W =
[[-1.85  5.50  3.86  1.16 -0.86  1.45 -4.35  3.29]
 [ 6.55 -1.47  0.91 -2.51  3.90  3.12 -1.48 -1.51]
 [-1.40 -1.92 -5.54 -3.68 -0.16 -3.98  3.69 -1.23]
 [ 5.58 -1.35 -0.78 -2.72  4.25  4.15 -0.01 -2.65]
 [-3.15  2.34  2.67  1.91 -3.54  1.64 -1.51  6.26]
 [ 6.96 -1.41  1.67 -2.40  3.42  2.51 -2.03 -1.12]
 [-4.43 -3.36 -5.60 -0.57  0.73 -4.10  1.58  0.12]
 [ 1.71  4.93  5.32  1.05  0.31 -0.25 -4.85 -0.47]
 [-0.76  5.67  4.48  1.22 -0.29  0.84 -4.83  1.55]
 [ 3.36  3.80  5.76  0.65  0.44 -0.69 -4.52 -1.17]
 [-1.41 -1.95 -5.56 -3.46 -0.22 -4.04  3.72 -1.30]
 [ 4.75 -0.80 -1.59 -2.74  4.01  4.45  1.20 -3.60]]
Rows and columns are counted from 1.
row 1 col 1	-1.85
row 2 col 3	0.91
row 9 col 4	1.22
row 6 col 4	-2.40
row 8 col 1	1.71
row 5 col 8	6.26
row 2 col 4	-2.51
row 1 col 6	1.45
row 8 col 6	-0.25
row 7 col 4	-0.57
row 8 col 4	1.05
row 9 col 8	1.55
row 5 col 5	-3.54
row 6 col 3	1.67
row 4 col 7	-0.01
row 7 col 7	1.58
row 12 col 8	-3.60
row 6 col 6	2.51
row 5 col 1	-3.15
row 7 col 3	-5.60
row 7 col 2	-3.36
row 10 col 4	0.65
row 6 col 8	-1.12
row 1 col 5	-0.86
row 10 col 6	-0.69
row 4 col 3	-0.78
row 1 col 2	5.50
row 11 col 8	-1.30
row 6 col 5	3.42
row 8 col 2	4.93
row 10 col 7	-4.52
row 7 col 6	-4.10
row 8 col 3	5.32
row 10 col 1	3.36

B =
[[-3.60 -4.10 -4.87 -4.91  2.31 -1.77  4.06 -1.14  3.93]
 [-2.38 -1.61  2.18  3.57 -6.07  5.73  2.74 -2.54  2.42]
 [ 2.29 -3.86  0.12 -0.55 -4.74  8.56  0.05  1.32  0.51]
 [-3.69 -3.88  0.04  3.54 -4.07  1.17  5.74 -5.48  0.34]
 [-2.69 -1.52  2.42  3.07 -6.49  6.32  2.18 -2.37  2.56]
 [-4.10 -1.24 -3.52 -4.87  0.61  2.49  1.90  1.17  6.81]
 [ 4.13  3.57  4.52  4.49 -1.45  0.12 -3.51  0.48 -5.35]
 [ 4.48  1.91  3.54  4.78 -0.84 -1.91 -2.61 -0.70 -6.80]
 [ 3.32  3.76  5.36  4.82 -2.12  1.16 -3.92  1.04 -4.30]
 [-6.00  1.96  1.54  1.46 -3.61  3.50  0.85 -0.91  6.83]]
Indices start at 1.
(1, 1) => -3.60
(3, 9) => 0.51
(3, 1) => 2.29
(10, 2) => 1.96
(5, 2) => -1.52
(4, 4) => 3.54
(6, 6) => 2.49
(8, 6) => -1.91
(7, 2) => 3.57
(10, 6) => 3.50
(5, 9) => 2.56
(6, 8) => 1.17
(4, 7) => 5.74
(9, 6) => 1.16
(4, 2) => -3.88
(10, 8) => -0.91
(6, 9) => 6.81
(10, 4) => 1.46
(4, 1) => -3.69
(3, 4) => -0.55
(8, 3) => 3.54
(2, 7) => 2.74
(2, 8) => -2.54
(9, 2) => 3.76
(5, 7) => 2.18
(9, 3) => 5.36
(6, 5) => 0.61
(6, 4) => -4.87
(7, 3) => 4.52
(6, 3) => -3.52
(4, 6) => 1.17

X =
[[-16   1  11  -3  -2  11  15]
 [  8 -14  10  10 -12  25  37]
 [-16  -7   7 -22  20   6   7]
 [  1 -12  -4  21 -11  -1  45]
 [ 18  15 -13  13  -7  17   0]
 [ -1  13 -16  -3  34   5  29]
 [ -4 -22  -6  -1  25  28 -14]
 [-12   6 -19  10  30 -13   2]
 [-25 -25   0   2   5  -7  -6]
 [ 19 -20 -16  24  -4  13  42]
 [ 27 -28  27  23 -13  36  13]
 [ 11 -24   0   3 -21  12  23]
 [-44  14 -17  11  32  16  -3]
 [ -2  28   8 -21  13 -10  -1]
 [  4   9  -5 -10  31   6  11]]
Rows and columns are counted from 1.
(1, 1)	-16
(15, 7)	11
(4, 1)	1
(3, 5)	20
(15, 1)	4
(1, 4)	-3
(5, 3)	-13
(15, 6)	6
(14, 3)	8
(15, 3)	-5
(9, 2)	-25
(9, 3)	0
(9, 6)	-7
(5, 5)	-7
(11, 6)	36
(14, 2)	28
(12, 1)	11
(3, 1)	-16
(13, 5)	32
(10, 6)	13
(11, 5)	-13
(2, 3)	10
(15, 2)	9
(8, 7)	2
(8, 4)	10
(10, 1)	19
(8, 2)	6
(12, 5)	-21
(12, 2)	-24
(11, 2)	-28
(6, 2)	13
(7, 3)	-6
(14, 1)	-2

grid =
[[ 6.39 -0.86 -1.58  3.16 -1.35  0.49 -4.63  1.24  1.05  2.77  5.25 -1.86
  -4.38  4.56]
 [ 0.46 -0.40 -0.40 -1.51  3.28  0.11 -2.16  0.39 -1.26  1.55 -1.85  6.05
   1.09 -0.92]
 [-0.26  0.43 -0.40 -1.51 -0.35 -4.21 -0.72 -2.63 -1.09 -0.06 -0.84 -0.07
   3.50 -0.92]
 [ 4.52 -2.39 -0.09 -1.51 -0.35  5.36 -3.07  5.31 -0.93  2.97 -1.28 -1.46
  -0.48 -0.92]
 [ 1.95 -2.65 -0.40 -1.51  1.41 -2.96  1.58  3.11  0.05  2.97 -0.65  6.04
   3.07 -1.67]
 [ 0.36  0.42 -4.27 -1.51  0.72  1.79 -0.32 -1.99  0.05  7.36 -0.84 -0.41
  -2.26 -1.13]
 [-1.65  1.53 -0.40 -1.95 -1.56  1.13 -1.98  2.97  1.55 -1.26 -0.65  0.57
   2.26 -0.92]
 [-2.69  0.42 -2.05 -1.51 -2.09  0.11 -1.98  0.38  1.36 -0.05 -1.44 -0.75
   3.19 -0.52]
 [ 0.36  4.21 -4.17  2.58 -1.11 -0.65 -2.49 -1.87 -1.44  0.06 -0.84  5.40
   1.31 -0.14]
 [-0.09  2.06  0.23 -1.65  0.42 -1.26  1.07  0.90  0.61 -2.03  1.05 -2.26
   1.31 -0.92]]
Rows and columns are counted from 1.
row 1 col 1 => 6.39
row 7 col 2 => 1.53
row 2 col 11 => -1.85
row 1 col 2 => -0.86
row 1 col 13 => -4.38
row 9 col 13 => 1.31
row 4 col 14 => -0.92
row 6 col 1 => 0.36
row 5 col 1 => 1.95
row 5 col 6 => -2.96
row 5 col 7 => 1.58
row 5 col 13 => 3.07
row 6 col 9 => 0.05
row 4 col 10 => 2.97
row 3 col 12 => -0.07
row 9 col 11 => -0.84
row 9 col 12 => 5.40
row 3 col 13 => 3.50
row 4 col 6 => 5.36
row 2 col 4 => -1.51
row 9 col 4 => 2.58
row 8 col 13 => 3.19
row 6 col 14 => -1.13
row 7 col 3 => -0.40
row 4 col 5 => -0.35
row 4 col 2 => -2.39
row 4 col 11 => -1.28
row 10 col 3 => 0.23
row 7 col 14 => -0.92
row 7 col 10 => -1.26
row 8 col 1 => -2.69
row 4 col 4 => -1.51
row 2 col 5 => 3.28
row 5 col 8 => 3.11
row 6 col 10 => 7.36
row 10 col 8 => 0.90
row 10 col 2 => 2.06
